Below is a small trained network, with its code and all its weights. Each question gives an input and a target symbol and asks what happens when units are switched off, that is, made to give their printed mean instead of their output.

import numpy as np


def w(rows, s, z=0):
    codes = np.array(rows[::2]) - 128.0
    scale = np.full(codes.shape[1], s)
    scale[-1] = z or s
    return codes * scale


def f(y):
    return y / 2 * (1 + np.tanh(0.7978845608 * (y + 0.044715 * y**3)))


def softmax(a):
    e = np.exp(a - a.max(-1, keepdims=True))
    return e / e.sum(-1, keepdims=True)


def log_softmax(a):
    a = a - a.max(-1, keepdims=True)
    return a - np.log(np.exp(a).sum(-1, keepdims=True))


def net(x, mask):
    ids = ['Γδζηθξτ'.index(c) for c in x.split()]
    T = len(ids)
    res = E[ids] + P[:T]
    u = 0
    for l in range(2):
        q, k, v = (res @ M[l].T for M in (Q, K, V))
        z = softmax(np.where(np.tri(T) > 0, q @ k.T / 3**0.5, -1e9)) @ v
        res = res + np.where(mask[u], z, O[l][:, -1]) @ O[l][:, :-1]
        u += 1
        y = f(res @ A[l][:, :-1].T + A[l][:, -1])
        res = res + np.where(mask[u : u + 4], y, B[l][:, -1]) @ B[l][:, :-1]
        u += 4
    return log_softmax(res[-1] @ U[:, :-1].T + U[:, -1])


Q, K, V, O, A, B = {}, {}, {}, {}, {}, {}
E = w([
[75,95,175],'Γ',
[106,162,227],'δ',
[61,176,186],'ζ',
[186,145,210],'η',
[17,144,9],'θ',
[155,205,247],'ξ',
[24,148,240],'τ',
],0.014)
P = w([
[198,2,61],'0',
[91,143,190],'1',
[68,194,148],'2',
[77,201,145],'3',
[103,191,161],'4',
[94,210,150],'5',
[89,221,149],'6',
[96,183,178],'7',
[73,176,186],'8',
[62,146,215],'9',
[25,112,243],'10',
],0.0065)
Q[0] = w([
[98,122,154],'0.h0',
[111,198,182],'0.h0',
[10,138,169],'0.h0',
],0.013)
K[0] = w([
[155,109,142],'0.h0',
[94,62,50],'0.h0',
[183,100,1],'0.h0',
],0.0087)
V[0] = w([
[50,166,204],'0.h0',
[190,115,1],'0.h0',
[33,38,66],'0.h0',
],0.008)
O[0] = w([
[2,127,228,172],'0.h0',
[224,119,96,112],'0.h0',
[130,40,229,255],'0.h0',
],0.0089,0.0064)
A[0] = w([
[119,215,137,128],'0.n0',
[65,32,80,6],'0.n1',
[171,112,187,66],'0.n2',
[168,79,254,19],'0.n3',
],0.0097,0.0018)
B[0] = w([
[117,2,206,150],'0.n0',
[32,74,44,139],'0.n1',
[56,128,27,167],'0.n2',
[50,74,42,251],'0.n3',
],0.0052,0.017)
Q[1] = w([
[74,185,154],'1.h0',
[137,241,192],'1.h0',
[255,75,64],'1.h0',
],0.0076)
K[1] = w([
[130,59,62],'1.h0',
[206,116,114],'1.h0',
[129,103,254],'1.h0',
],0.013)
V[1] = w([
[87,49,64],'1.h0',
[211,166,203],'1.h0',
[185,111,12],'1.h0',
],0.011)
O[1] = w([
[197,245,137,233],'1.h0',
[86,17,112,5],'1.h0',
[100,138,15,84],'1.h0',
],0.011,0.019)
A[1] = w([
[124,4,139,197],'1.n0',
[140,179,174,147],'1.n1',
[56,115,148,255],'1.n2',
[51,127,99,169],'1.n3',
],0.012,0.0038)
B[1] = w([
[2,202,158,141],'1.n0',
[119,91,57,255],'1.n1',
[235,23,104,149],'1.n2',
[139,218,106,137],'1.n3',
],0.0094,0.035)
U = w([
[1,110,103,183],'Γ',
[79,164,115,47],'δ',
[114,89,119,121],'ζ',
[123,70,171,255],'η',
[9,115,211,43],'θ',
[109,89,194,152],'ξ',
[92,165,236,80],'τ',
],0.0078,0.0059)

Each question gives the input, a string of symbols that net reads in full, and the target symbol t.
The units are the heads (3 rows each of Q, K, V and O) and the neurons (one row each of A and B). Each row of codes is followed by its name. A weight is (code - 128) times the scale printed after its matrix; where a second scale follows, it is the last column's (O, A, B and U).
mask holds one flag per unit, layer by layer, with each layer's heads first. A switched-off unit (its flag False) gives its mean, the last column of its rows in O or B, instead of its output. The means were averaged over made-up inputs and are rounded, as every weight is.
A unit's drop is (log p(t) with every unit on - log p(t) with that unit switched off) / (log p(t) with every unit on - log p(t) with every unit switched off).
The circuit of an input: a set's keep is (log p(t) with only the set's units on - log p(t) with every unit switched off) / (log p(t) with every unit on - log p(t) with every unit switched off). Starting from all 10 units, units are removed one at a time, each time the one whose removal leaves the highest keep (on an exact tie, the one counted first), for as long as the keep stays at least 0.8.
circuit, biggest first: the units of the circuit, biggest drop first
top k neurons: the k neurons with the biggest drops, biggest first
k most important neurons of layer l: the k neurons of layer l with the biggest drops, biggest first
drop of u: that unit's drop, to one decimal
input τ δ τ, target τ: circuit, biggest first -> (1.h0)
input τ δ η δ, target τ: circuit, biggest first -> (1.h0, 0.h0, 0.n1)
input Γ ξ Γ δ Γ, target δ: top 2 neurons -> (0.n1, 1.n1)
input η η τ δ η ξ ξ ζ η, target Γ: circuit, biggest first -> (0.h0, 1.h0)
input ξ ζ ζ, target θ: circuit, biggest first -> (0.n3, 1.h0, 0.h0, 1.n1)
input Γ η Γ η Γ Γ ξ, target δ: circuit, biggest first -> (1.h0, 0.n1, 1.n1)
input δ ζ Γ τ δ η ζ Γ, target η: top 2 neurons -> (1.n2, 0.n3)
input Γ η Γ τ, target δ: circuit, biggest first -> (1.h0, 0.n1, 1.n1)
input τ δ δ, target τ: circuit, biggest first -> (1.h0, 0.h0)
input η τ Γ Γ δ ξ δ ζ Γ Γ, target Γ: top 2 neurons -> (1.n0, 0.n3)
input η ξ τ η η, target Γ: circuit, biggest first -> (1.h0, 0.h0)
input ξ τ τ τ ζ τ, target θ: 3 most important neurons of layer 0 -> (0.n3, 0.n2, 0.n0)
input ξ τ ξ, target θ: top 2 neurons -> (1.n0, 0.n3)
input δ δ Γ η, target η: top 4 neurons -> (0.n3, 1.n2, 0.n2, 1.n0)
input ξ τ Γ δ τ ζ η, target θ: circuit, biggest first -> (0.n3, 0.h0, 1.h0, 1.n1)
input Γ τ ξ Γ Γ η ζ η δ ζ Γ, target δ: top 3 neurons -> (0.n1, 0.n0, 1.n1)
input η τ Γ τ Γ δ Γ, target Γ: circuit, biggest first -> (1.h0, 0.h0, 0.n3)
input η ζ η ζ τ ζ, target Γ: circuit, biggest first -> (1.h0, 0.h0)
input δ ζ Γ τ ζ ξ η, target η: top 2 neurons -> (1.n2, 0.n3)
input Γ τ η τ δ η, target δ: top neuron -> (1.n1)
input η τ Γ τ, target Γ: drop of 0.n2 -> 0.2
input ξ τ Γ, target θ: drop of 0.n3 -> 1.0
input η η Γ τ δ, target Γ: drop of 0.n1 -> 0.1
